Below is a small trained network, with its code and all its weights. Each question gives an input and a class and asks what happens when units are switched off, that is, made to give their printed mean instead of their output.

import numpy as np


def w(rows, s, z=0):
    codes = np.array(rows[::2]) - 128.0
    scale = np.full(codes.shape[1], s)
    scale[-1] = z or s
    return codes * scale


def f(y):
    return y / 2 * (1 + np.tanh(0.7978845608 * (y + 0.044715 * y**3)))


def log_softmax(a):
    a = a - a.max(-1, keepdims=True)
    return a - np.log(np.exp(a).sum(-1, keepdims=True))


def net(x, mask):
    res = np.array(x, float).reshape(1, 7) / 4 @ E
    y = f(res @ A[0][:, :-1].T + A[0][:, -1])
    res = res + np.where(mask, y, B[0][:, -1]) @ B[0][:, :-1]
    return log_softmax(res[-1] @ U[:, :-1].T + U[:, -1])


A, B = {}, {}
E = w([
[208,190,172,145,75,107,60],'x0',
[56,156,207,127,193,90,75],'x1',
[96,131,130,238,126,150,169],'x2',
[100,255,42,147,182,80,184],'x3',
[167,159,103,131,108,252,77],'x4',
[153,143,241,151,237,183,245],'x5',
[65,104,80,65,166,149,180],'x6',
],0.0082)
A[0] = w([
[126,175,99,161,98,123,133,100],'n1',
[169,172,178,126,137,106,134,227],'n2',
[155,204,83,125,87,105,115,152],'n3',
[158,122,112,145,97,156,87,150],'n4',
[85,115,136,155,80,111,96,87],'n5',
[196,125,114,149,140,172,157,226],'n6',
[81,179,89,184,168,99,190,253],'n7',
[61,123,117,152,156,165,172,169],'n8',
[94,147,85,85,152,95,142,176],'n9',
[98,157,141,190,185,69,169,240],'n10',
[122,144,136,111,107,97,10,130],'n11',
[166,130,92,63,120,162,144,49],'n12',
[173,140,231,121,116,65,163,232],'n13',
[116,215,206,166,183,176,132,250],'n14',
[166,212,171,155,170,91,82,169],'n15',
[161,197,91,111,101,103,131,142],'n16',
[77,104,135,56,156,94,172,148],'n17',
[118,200,130,113,183,181,103,50],'n18',
[157,131,71,100,173,194,89,128],'n19',
],0.012,0.0044)
B[0] = w([
[71,226,132,46,238,120,176,156],'n1',
[136,60,239,228,54,151,160,189],'n2',
[99,246,129,178,156,5,104,186],'n3',
[32,111,166,211,120,131,108,174],'n4',
[129,169,133,133,112,87,51,152],'n5',
[109,107,132,107,181,148,201,193],'n6',
[147,60,82,65,177,114,189,236],'n7',
[148,148,22,68,127,125,99,194],'n8',
[109,139,44,197,164,94,229,182],'n9',
[62,80,136,206,172,241,197,228],'n10',
[191,89,69,82,140,57,20,202],'n11',
[153,156,196,182,131,195,157,156],'n12',
[112,37,161,172,102,200,147,218],'n13',
[106,46,253,227,72,194,197,246],'n14',
[79,46,190,232,10,171,53,203],'n15',
[161,210,125,213,187,54,84,176],'n16',
[84,174,48,149,230,131,161,204],'n17',
[105,53,153,196,47,223,137,167],'n18',
[83,77,170,111,95,140,186,172],'n19',
],0.0065,0.014)
U = w([
[174,67,95,4,142,132,92,36],'0',
[187,254,157,126,103,158,180,3],'1',
[124,228,65,121,208,97,128,236],'2',
[118,21,167,162,124,206,216,227],'3',
[155,124,155,186,45,130,27,81],'4',
],0.009,0.0029)

Each question gives the input, the list of numbers given to net, and the class t.
The units are the neurons (one row each of A and B). Each row of codes is followed by its name. A weight is (code - 128) times the scale printed after its matrix; where a second scale follows, it is the last column's (A, B and U).
mask holds one flag per neuron, in row order. A switched-off neuron (its flag False) gives its mean, the last column of its row in B, instead of its output. The means were averaged over made-up inputs and are rounded, as every weight is.
A unit's drop is (log p(t) with every unit on - log p(t) with that unit switched off) / (log p(t) with every unit on - log p(t) with every unit switched off).
most important unit: the unit with the biggest drop
top k neurons: the k neurons with the biggest drops, biggest first
drop of u: that unit's drop, to one decimal
input [-3,-6,-2,-2,-3,3,5], class 2: most important unit -> n14
input [-8,-4,3,-6,-5,-3,6], class 2: top 2 neurons -> (n14, n17)
input [-3,2,-8,-7,-4,0,1], class 0: top 2 neurons -> (n14, n10)
input [-6,-7,6,-5,-3,-3,7], class 0: top 3 neurons -> (n14, n10, n8)
input [-7,7,-1,-3,-6,-1,0], class 2: top 2 neurons -> (n14, n17)
input [-7,-3,-7,1,3,-1,-8], class 0: top 3 neurons -> (n14, n10, n15)
input [-6,6,-5,-4,-4,-1,-7], class 4: top 2 neurons -> (n7, n14)
input [0,2,1,1,0,0,-8], class 4: top 2 neurons -> (n7, n15)
input [6,-1,4,5,2,-3,-6], class 4: drop of n15 -> 0.8
input [-3,3,-6,-6,2,0,-2], class 0: drop of n14 -> 0.2
input [-6,-7,-1,0,-5,1,2], class 2: drop of n17 -> 0.1
